Each row is followed by its class number.
[ -1 -49  21  18   5  17 -24  27 -14 -14 -41  21 -29  44 -56  38 -20  67
  39  24  15 -21  27  18 -18 -77  -9  12  28  15  70   4 -10] : 7
[  9   4   5 -38 -19 -13  -9 -10 -24  -5  44  -2  28 -24   7  43 -14 -60
 -35 -27  -9 -20  60   4  -3   6 -30 -50  15  -9  15   3  43] : 4
[-30 -38   9  26 -29  13  -8  13  -2   8 -44  22 -35  47 -10  44 -15  96
  26   2  -6 -17  21  37 -11 -69   0  -4  48   2  34 -20 -22] : 4
[  1   0  -7 -13  -9  -3  18  33  22   2  45  42 -54   3  18   6  22 -14
 -16  19  12 -51 -24  28  12   8 -15  -9  10  24  -3  -2 -51] : 0
[  1   9   5  -9 -14   5  24  28   5  18  19  23 -16  -4  23 -13  12 -23
   7   2   5 -40 -11   8  32  24 -14 -22  30  25  -9 -21 -52] : 3
[-11   0  19   8 -26 -35 -14  -5 -45 -18 -77  28 -38  25  -7   3 -12  25
  13  26 -15  -6  37 -22  27 -32 -10   5   5   8  -8  37 -36] : 1
[ -8  28 -12 -27  20 -12 -21 -53  12   9  12   6 -28  -5 -37 -36   3 -26
  13  18  13  -2 -16  15  32  -6   7   3 -16  44  -2  11 -15] : 9
[  4  -6  12   6 -27   6   7  25 -17  22  -1  22 -47  -2  32 -43  -5  22
  -5   7  21 -81  19  36  23  20 -29 -28  25  26 -27 -18 -53] : 0
[-32  -4  31  17  -2   0  -5  20  -1   6 -33  20 -24  15 -29  26 -13  25
  30  -7 -15 -10  19  10 -14 -36  -3  13   3   6  29  26 -10] : 9
[ -1   8 -32 -14   9 -12 -13 -25 -19   5  13 -16  38   7 -44   3 -18 -22
   0 -15  23  14  41 -10  24  48 -19 -19 -20  -1  11 -30  60] : 4
[-38  13  29 -29   2 -29  -5 -33  -9  51  40   6  22  22 -10  45  19 -17
   7 -12   3  31  10 -25 -11  39 -17  33 -43  32   4   9   9] : 8
[-36  21  14 -45  28  14 -31 -40  -8  65  51 -23  -5  -7  -5   5  14 -31
 -14 -10 -23 -26  11  -1  -2 -18  -8  -9 -42  58 -12 -50 -55] : 8
[ -3  -1 -31   8 -21 -30 -15  -9  -2  26   4   3  17  17  -4 -13  31 -38
   9 -11  41 -30  28  -3 -16  33  -5 -14 -12  27  15 -15  28] : 8
[ 10  31  51 -30 -19 -11  15   1  17  11  37  12  13 -41  22  63   0 -67
  11 -33 -37  36  42   9  -3  44 -15 -16  15 -51   5  24  56] : 4
[-19  34   9  -4 -22  -3 -34 -34 -21  29  28   3  24  26 -25 -10  17 -43
  29 -11  30  47   4 -12  36 -25   4  26 -41  41 -16 -32 -15] : 4
[-34  15  -4  -6   8  -3  10 -23  -7 -20 -23  22 -30   9 -38  20  -9  48
  77  24 -27 -19  17 -27  10  -8  -2 -19  43  54  43  32   2] : 9
[-18  35  13   4  14   4  -8   8  33  -5  24  23   1 -13 -31  35  17 -21
  30  27 -12  20 -17 -18  14 -26   8  -3 -36  43  19  15 -12] : 6
[-28  12 -16  -8  21 -12 -11 -48  10  57 -14  11   0   0 -33   4   4 -57
 -32 -16  -4 -12  15  13  35   3  19 -14  -2  45   0  15  -8] : 9
[  4 -10 -14  17 -10   3  19  56  18  33  28  37   6  10  42 -17  15 -38
 -12 -27   5 -43  -2   1  27   0 -17 -38  30   8   1 -37 -49] : 2
[-11   6  96  -8 -24  54 -23 -23  28 -48  39  17 -23 -61  13  27 -34  -6
  33   8  -7  18  38  -1 -54 -24 -23   8 -13  37  29  19  60] : 4
[-22   1  45  24 -10  12 -10  34  21   5 -29  13   5  34  -6  50 -18   7
  31 -19 -11   8  10  45  39 -35 -32  24  15  -5  10 -18  -2] : 6
[-13  15  13   2  17   1 -30 -28   7  37  -7   7 -16   3  -4  -2  11 -35
  12   9  16  -5   9  27  27 -27   3   4 -19  41 -17  -3 -36] : 0
[ 39 -10  11  -5 -26   4  31  -6   9  51  38  36 -13  -8 -55  17  25  33
  40  -3  14  26 -19 -43  -4  52  29 -21 -43  66  27   7  25] : 4
[ 14   3 -12 -63 -55  34  -3  38 -26  75 -42 -19 -11 -17 -83   9   1  12
  -7  -7 -58 -17  13  23 114 -14 -33 -13 -20  68   4 -10 -41] : 0
[  2  34  24   4  21  -8   8  -4   1  16   9  17  -5   4 -34  15  21 -53
  45   9  36   3  -7  20  27 -22  14  19 -23  40   0   8 -24] : 5
[ -5 -20   9  -8  -2   7   5 -11  -6  -6  30   2   5 -12   9   2  -3 -14
 -21 -16 -19 -16  44 -45 -50  -1 -10 -38  20 -19  34  15  37] : 2
[-41  54  22 -38  -6 -19  -7 -14  25 -23  31  21 -40 -14  20  28  16 -55
  42  24  -5 -27   2  21  44  32 -42 -26  14 -14 -29   4 -26] : 1
[  6   1  -6 -10 -39  -3  16  32   4 -23  15  34 -21 -22  28   9   5   2
  17  -8   3 -36   6   9  23  11 -21 -42  21  17  -6 -15 -19] : 4
[-22  -4  10  25  -5   6   9  19 -15 -17 -21  23  -5  16   3   9  -9  61
  93  16  11 -29  43   3 -21 -45  -1 -11  54  14  39  12  -8] : 6
[-20 -10 -35   6 -13 -12 -16   3   6  32 -27  -4  11   6 -48   1  10 -20
 -33  -3  23 -21  20  -2   5  43  -9 -19 -39  19  11  -7  15] : 3
[ 13  29  24  29  13 -30 -22 -19 -21  25   7  -5 -10  58   0  16  18 -98
 -49  17  29 -24 -12  -2  15   1  -9  45 -25  40 -18 -41 -47] : 3
[ 14  -2  13 -13 -12   0  11   0 -10  12  43  -1  17 -23   4  24 -10 -41
 -23 -26 -22 -11  48 -16 -13   3 -13 -42  17  -4  30   6  45] : 4
[  7 -31  15 -51 -24   3 -14 -34  -3 -21  54  24 -62  41  28  13   3  -2
 -22 -63 -67  31 -22  -9  -4  12 -21  41 -22  26 -13 -37 -26] : 7
[-11 -26  10   7 -17   9 -23  -7   8  25  21  20  -4   3  -7  -7  -5  -8
 -26 -31 -16 -17  52 -12 -40 -15  -5 -49   2  -1  36   4  32] : 2
[  2  44 -27   6  22 -41 -18 -20 -41  37  14   0  68  -8 -32  50  18 -85
 -34  28  47 -55  81 -20 -52  95  16 -57   0  -2  18  -8  64] : 8
[ -5  17  20  24   0 -34  30   1 -17  34  -9  44  22 -21  20   5  22 -64
   6 -18  63 -14  -3  10  40  20  15   3 -38  71 -53  34 -46] : 5
[ 18  14  -9   6 -34 -12  35  52  -2 -14   3  46 -26   7  10 -34  11 -34
  10 -15  13 -32 -20  17  71  12 -20   5   2  53 -15 -10 -47] : 5
[  6  -4   2   3 -30  19 -13   6  -9   0   8  -2  23 -14 -12  25  -2 -68
  -9  -8  -3 -34  50 -20 -20   5 -11 -29  -2  32  23  -3  48] : 1
[ 41 -50 -25   4  -1 -23 -14 -18  27  11 -14  11 -22  12  34  26  25 -35
  45 -28   2 -24  -2  26   2 -49  -3  -4  13  70  26   3 -23] : 7
[-48  12 -45 -10 -18 -48 -34 -35 -12  13 -10 -10   9   9 -53  -9   3  -4
  -9   9  37  -2  37 -18  36  21 -39 -15 -58  27   7  12  19] : 4
[  7   9   5 -11 -10  -3   1 -20  -8  14  26 -10  13 -16  13   2  -3 -67
 -15   1 -11 -24  51 -14 -17  18  -9 -28  24 -10  13  15  41] : 1
[ -5 -26   6 -25  -2  -4  12 -11 -17  -6  46  -9 -33 -17 -44  14  -6   0
   9   0   7 -62  60   9 -67   0  -8 -57   4 -20  47  39  66] : 1
[-13  -5   7  14   9  -1   0  11  17  35 -17  28  -3  -4  -9 -10   1 -26
  -3  -8  25 -19   8  23  42 -42  -1 -13  -7  45   6  13 -42] : 5
[-12  14  23  12   6 -25  -6   6  -8   5 -21  23  -2  22 -17  19  12 -63
  33 -21  38  23  11  16  66 -38 -11  22 -10   5  -7 -10 -24] : 4
[-43  -5   8  26 -19   3   2   7 -23  11 -37   4  -7  34 -40  14   1  58
  30  23   4 -10  31  -5 -27 -23  12  -3  29  -9  33  16   0] : 3
[ -7 -17  -7   2   5  -6 -27 -12  -5  56 -37  25   0   4 -26 -14  -1   0
 -29  12  44 -17  10  54  27 -34  26 -22  -8  31 -12   3 -53] : 3
[-67  49  21   9   5   4 -26 -48 -28  22 -22  -9   6   3 -22  -2  25 -53
 -30  16   8   6   6   9  29 -62  32   5 -10  -2 -55  -2 -51] : 2
[ 12  -7  13  -3  -6   1   2  -9 -10   5  25   5  16 -18   8  25  -8 -49
 -27 -29 -15  -9  46 -25  -6  -8  -6 -43  16   7  24  -3  33] : 4
[-24 -14  -2  29  -4   1 -18  -4  16  40   2   0  32  24 -26  23  -6   9
   9  -1   5  14  16  -3   0  11 -10   5 -12  29  30   6  30] : 7
[  9   3  11  -6 -13   1  14  41  -7  -4  -6  35 -19 -16  22  -6   2 -28
  -4  -3   6 -35   6  10  51   9 -23 -21  12  23 -21   3 -41] : 0
[  3 -20 -31  -6   3 -21  23 -36   5  16  36  -3 -17  15   4 -26  -1  19
 -17   6  -8 -37  43 -14 -11  41 -13 -63  69 -25  42  35  60] : 0
[ 12 -18  24 -39   5 -18  15 -31 -28  20  20   3  -6  -7  13  19   8 -38
 -20 -37 -29 -12  57 -12 -38   4   8 -23  38 -22  27  22  35] : 8
[-31 -31 -39  13 -25 -24 -16 -60 -16  68 -35  -4  18  27 -49  -2  11 -16
 -42 -43  12   2  49   1  12  56  13 -10 -21  30  -1  12  51] : 7
[-10   2 -22 -13   9 -16  -5 -17   4  22 -12  -4  24 -13 -42   7  -1 -40
 -30 -19  18 -11  14   0  13  48  -2 -25 -21  -3  -2  14  35] : 9
[ 35 -22   6  -7  12  16  23 -10   0 -15  26 -14  18  -7  10  32  -8 -14
  -9 -30 -46 -16  34 -42 -33   4   2 -56  49 -20  40  -5  58] : 6
[-12   6   4  13  22 -19 -15 -24   8  40 -13  23 -39  18 -22 -11  18 -35
  47  14  38 -30  13  19  29 -21   9 -16 -15  38  -3  -4 -40] : 1
[-50  -5   3  42 -26 -14 -16  13 -25 -30 -69  -1  10  46  -3  21   0  39
  25  13  41 -36  34   6  -3 -49 -22  -4  35 -19   6   4 -18] : 5
[ 27  -5  -4  38 -12  -2  35  84  12  36  10  33  11  -3  45  42  16 -16
  30 -10  21 -74   9   4  12  22 -17 -58  39  17  12 -50 -47] : 4
[ -5   6   7   2 -24  18  -8  41   5   5  11  25  -6  -6   3  -1   0 -20
  -3  12  32 -64  11  32  16   3 -32 -25  15  20  -2 -35 -29] : 2
[-15   4 -37   7  25 -20 -45 -27  32  13 -23  -4  11  -8 -55  11   5  -1
 -10  28  57 -41   2  -2 -10  43  -7 -58 -41  11  11  -1  20] : 9
[ 24   5 -25  -4 -41 -11  38  48   6  17  19  26   1  -5  10  11  14 -12
  33 -21  25 -68   7  59  25  54 -21 -37  26  34  -3 -13   1] : 5
[-13   4 -20  11  10 -11 -26 -17   8  38 -26   3   6  11  -7   4  13 -52
  32   2  33 -27  21  17  33  -9  -2 -22 -12  32 -12 -21 -25] : 1
[  4   3   8  -6  11   4 -17 -58  -6  15  38 -29   4  19 -11  -1   2 -42
 -48   6 -26 -13  17 -46 -12 -21 -13 -20   9  23  25 -13  24] : 2
[-12  13   7  35   5   9   3 -19   6   3  -2  27  -5  37 -16  22  25 -63
   7 -21  43 -22  -5  19  14   1  24   4   7  44 -11 -36  -5] : 5
[  8  -7 -11  31 -17  -2  29  50  13 -15 -20  36 -13   2   0   2  11  -9
  33 -13  41 -66  10  36  22  11  -6 -46  37  10   8  -8  -7] : 5
[ 62 -30  39 -26   4 -20  21 -12   9  31  14   5 -10  10  15  10  12 -36
  16 -43 -36  30  15 -28  -7   5  -5   9  20  -2  45  14  40] : 8
[  3  15 -72 -17  38 -65  -4 -59   5 -60  13  13 -18  59 -15  -7  11 -95
  -1 -27  -9   7  39 -38  28  42 -23  -8  30 -14  44  -6  58] : 5
[-51  18 -10   9  -6 -19 -32 -38  14  49 -33  15  -7  -2  -2   1  13 -48
  11  33  54 -37  17  71  48 -44   4  -3  -5  55 -32  20 -48] : 1
[ -7 -20  12   6  27 -26 -13 -19   8  78 -29  16  13  23 -11   7  14 -48
  26 -40  45   5  38  44  26 -21   5  -9   7 -19   1   2 -10] : 2
[ -5   9   2   3 -11  -9 -24 -20   4   5  10  -1  25  -9 -28  22 -14 -53
 -45  15  32  -9  14  24   9  36 -12 -13 -48  20 -20  11  51] : 1
